Below are the code and all the weights of a small trained network. Each question names an input and a class and asks about switching units off, where a switched-off unit gives its printed mean instead of its output.

import numpy as np


def w(rows, s, z=0):
    codes = np.array(rows[::2]) - 128.0
    scale = np.full(codes.shape[1], s)
    scale[-1] = z or s
    return codes * scale


def f(y):
    return y / 2 * (1 + np.tanh(0.7978845608 * (y + 0.044715 * y**3)))


def log_softmax(a):
    a = a - a.max(-1, keepdims=True)
    return a - np.log(np.exp(a).sum(-1, keepdims=True))


def net(x, mask):
    res = np.array(x, float).reshape(1, 4) / 4 @ E
    y = f(res @ A[0][:, :-1].T + A[0][:, -1])
    res = res + np.where(mask, y, B[0][:, -1]) @ B[0][:, :-1]
    return log_softmax(res[-1] @ U[:, :-1].T + U[:, -1])


A, B = {}, {}
E = w([
[100,142,248,4,99,55,127,120,190],'x0',
[126,59,215,81,202,185,141,235,76],'x1',
[227,53,64,98,135,62,93,155,175],'x2',
[90,185,62,70,177,192,46,182,193],'x3',
],0.011)
A[0] = w([
[122,100,39,210,144,211,147,138,78,115],'neuron 0',
[151,127,65,230,172,185,120,138,127,120],'neuron 1',
[129,180,121,146,110,140,98,50,157,94],'neuron 2',
[77,80,120,102,185,165,132,204,136,95],'neuron 3',
[19,222,160,121,117,209,138,102,115,123],'neuron 4',
[50,153,152,153,161,176,184,65,119,121],'neuron 5',
[170,52,78,124,128,93,103,148,197,108],'neuron 6',
[81,202,75,81,168,202,2,177,183,41],'neuron 7',
[152,102,132,126,82,156,102,130,137,78],'neuron 8',
[214,82,98,142,162,92,66,138,159,114],'neuron 9',
[71,215,201,175,120,148,138,118,82,134],'neuron 10',
[174,69,198,195,81,85,209,84,46,28],'neuron 11',
[122,225,78,126,134,104,94,83,197,110],'neuron 12',
[86,127,190,77,124,89,145,114,159,105],'neuron 13',
[159,151,117,149,112,153,95,135,90,3],'neuron 14',
[55,163,134,121,114,172,133,115,73,119],'neuron 15',
[181,76,114,66,102,114,124,134,176,126],'neuron 16',
[124,167,88,144,64,79,158,109,114,110],'neuron 17',
[101,144,103,145,74,118,116,93,148,85],'neuron 18',
[97,151,135,138,123,156,176,126,142,90],'neuron 19',
[102,178,198,37,101,103,126,106,229,126],'neuron 20',
[49,157,140,164,105,138,134,135,128,102],'neuron 21',
[131,159,129,175,100,68,91,94,174,111],'neuron 22',
[159,91,229,110,220,163,111,182,59,63],'neuron 23',
],0.011,0.0071)
B[0] = w([
[50,98,211,88,140,133,69,68,180,246],'neuron 0',
[64,84,185,70,132,132,92,54,162,232],'neuron 1',
[114,123,136,187,159,158,149,188,95,181],'neuron 2',
[149,155,128,206,145,177,141,160,104,197],'neuron 3',
[166,125,69,96,158,74,91,130,76,226],'neuron 4',
[138,105,74,122,150,71,132,144,103,198],'neuron 5',
[180,101,61,107,167,81,113,123,73,208],'neuron 6',
[178,254,139,114,13,90,247,114,218,248],'neuron 7',
[131,107,117,132,109,136,137,115,111,126],'neuron 8',
[145,66,51,94,159,66,114,150,92,209],'neuron 9',
[172,91,83,110,133,96,99,103,86,215],'neuron 10',
[175,223,147,114,39,108,230,124,210,248],'neuron 11',
[136,132,125,187,137,203,140,184,117,210],'neuron 12',
[97,131,207,112,138,153,80,76,141,196],'neuron 13',
[94,104,167,131,124,117,127,138,128,134],'neuron 14',
[146,115,70,126,140,94,115,147,107,184],'neuron 15',
[110,112,81,125,143,87,104,103,66,192],'neuron 16',
[128,134,149,162,164,189,150,181,113,187],'neuron 17',
[133,121,150,146,144,168,116,185,103,169],'neuron 18',
[139,108,113,106,140,115,133,143,118,146],'neuron 19',
[55,83,179,83,127,143,68,59,177,235],'neuron 20',
[135,101,82,127,125,95,116,138,90,166],'neuron 21',
[118,135,151,188,143,187,117,178,102,186],'neuron 22',
[119,114,128,209,155,201,120,205,109,236],'neuron 23',
],0.011,0.016)
U = w([
[19,87,191,72,134,135,68,43,156,137],'0',
[171,89,48,89,155,39,98,114,63,186],'1',
[164,189,142,109,51,110,231,108,180,167],'2',
[110,115,141,193,156,251,131,196,88,3],'3',
],0.012,0.0026)

Each question gives the input, the list of numbers given to net, and the class t.
The units are the neurons (one row each of A and B). Each row of codes is followed by its name. A weight is (code - 128) times the scale printed after its matrix; where a second scale follows, it is the last column's (A, B and U).
mask holds one flag per neuron, in row order. A switched-off neuron (its flag False) gives its mean, the last column of its row in B, instead of its output. The means were averaged over made-up inputs and are rounded, as every weight is.
A unit's drop is (log p(t) with every unit on - log p(t) with that unit switched off) / (log p(t) with every unit on - log p(t) with every unit switched off).
The circuit of an input: a set's keep is (log p(t) with only the set's units on - log p(t) with every unit switched off) / (log p(t) with every unit on - log p(t) with every unit switched off). Starting from the 12 units with the biggest drops (on a tie, the unit counted first), units are removed one at a time, each time the one whose removal leaves the highest keep (on an exact tie, the one counted first), for as long as the keep stays at least 0.8.
circuit, biggest first: the units of the circuit, biggest drop first
unit that matters most: the unit with the biggest drop
k most important neurons: the k neurons with the biggest drops, biggest first
drop of u: that unit's drop, to one decimal
input [4,-1,-7,7], class 1: unit that matters most => neuron 4
input [-8,3,2,6], class 0: 2 most important neurons => neuron 0; neuron 1
input [-1,3,-5,-6], class 2: 4 most important neurons => neuron 11; neuron 9; neuron 6; neuron 16
input [-6,7,6,-4], class 3: 3 most important neurons => neuron 23; neuron 20; neuron 3
input [-7,0,6,-7], class 0: 3 most important neurons => neuron 0; neuron 7; neuron 1
input [5,6,-1,-5], class 3: 4 most important neurons => neuron 23; neuron 7; neuron 0; neuron 1
input [-3,4,0,4], class 2: 2 most important neurons => neuron 7; neuron 20
input [2,8,7,-5], class 3: 4 most important neurons => neuron 23; neuron 4; neuron 10; neuron 3
input [2,0,7,-8], class 2: 2 most important neurons => neuron 11; neuron 4
input [6,-6,4,0], class 0: 2 most important neurons => neuron 20; neuron 23
input [-1,-7,-6,5], class 3: 2 most important neurons => neuron 12; neuron 2
input [6,7,-2,-6], class 3: 2 most important neurons => neuron 23; neuron 7
input [1,8,7,-1], class 3: 4 most important neurons => neuron 23; neuron 3; neuron 4; neuron 10
input [0,4,6,-8], class 2: circuit, biggest first => neuron 11
input [-6,-2,5,-1], class 0: 2 most important neurons => neuron 0; neuron 1
input [-3,-1,-7,6], class 1: 2 most important neurons => neuron 4; neuron 11
input [-7,5,-3,-6], class 0: 3 most important neurons => neuron 0; neuron 7; neuron 1
input [-2,5,0,8], class 2: drop of neuron 8 => 0.0
input [-1,-6,-5,-5], class 3: drop of neuron 6 => 0.3
input [-1,0,1,8], class 2: circuit, biggest first => neuron 7
input [5,2,4,8], class 2: drop of neuron 7 => 3.6
input [-6,-2,-2,-4], class 0: drop of neuron 0 => 0.1
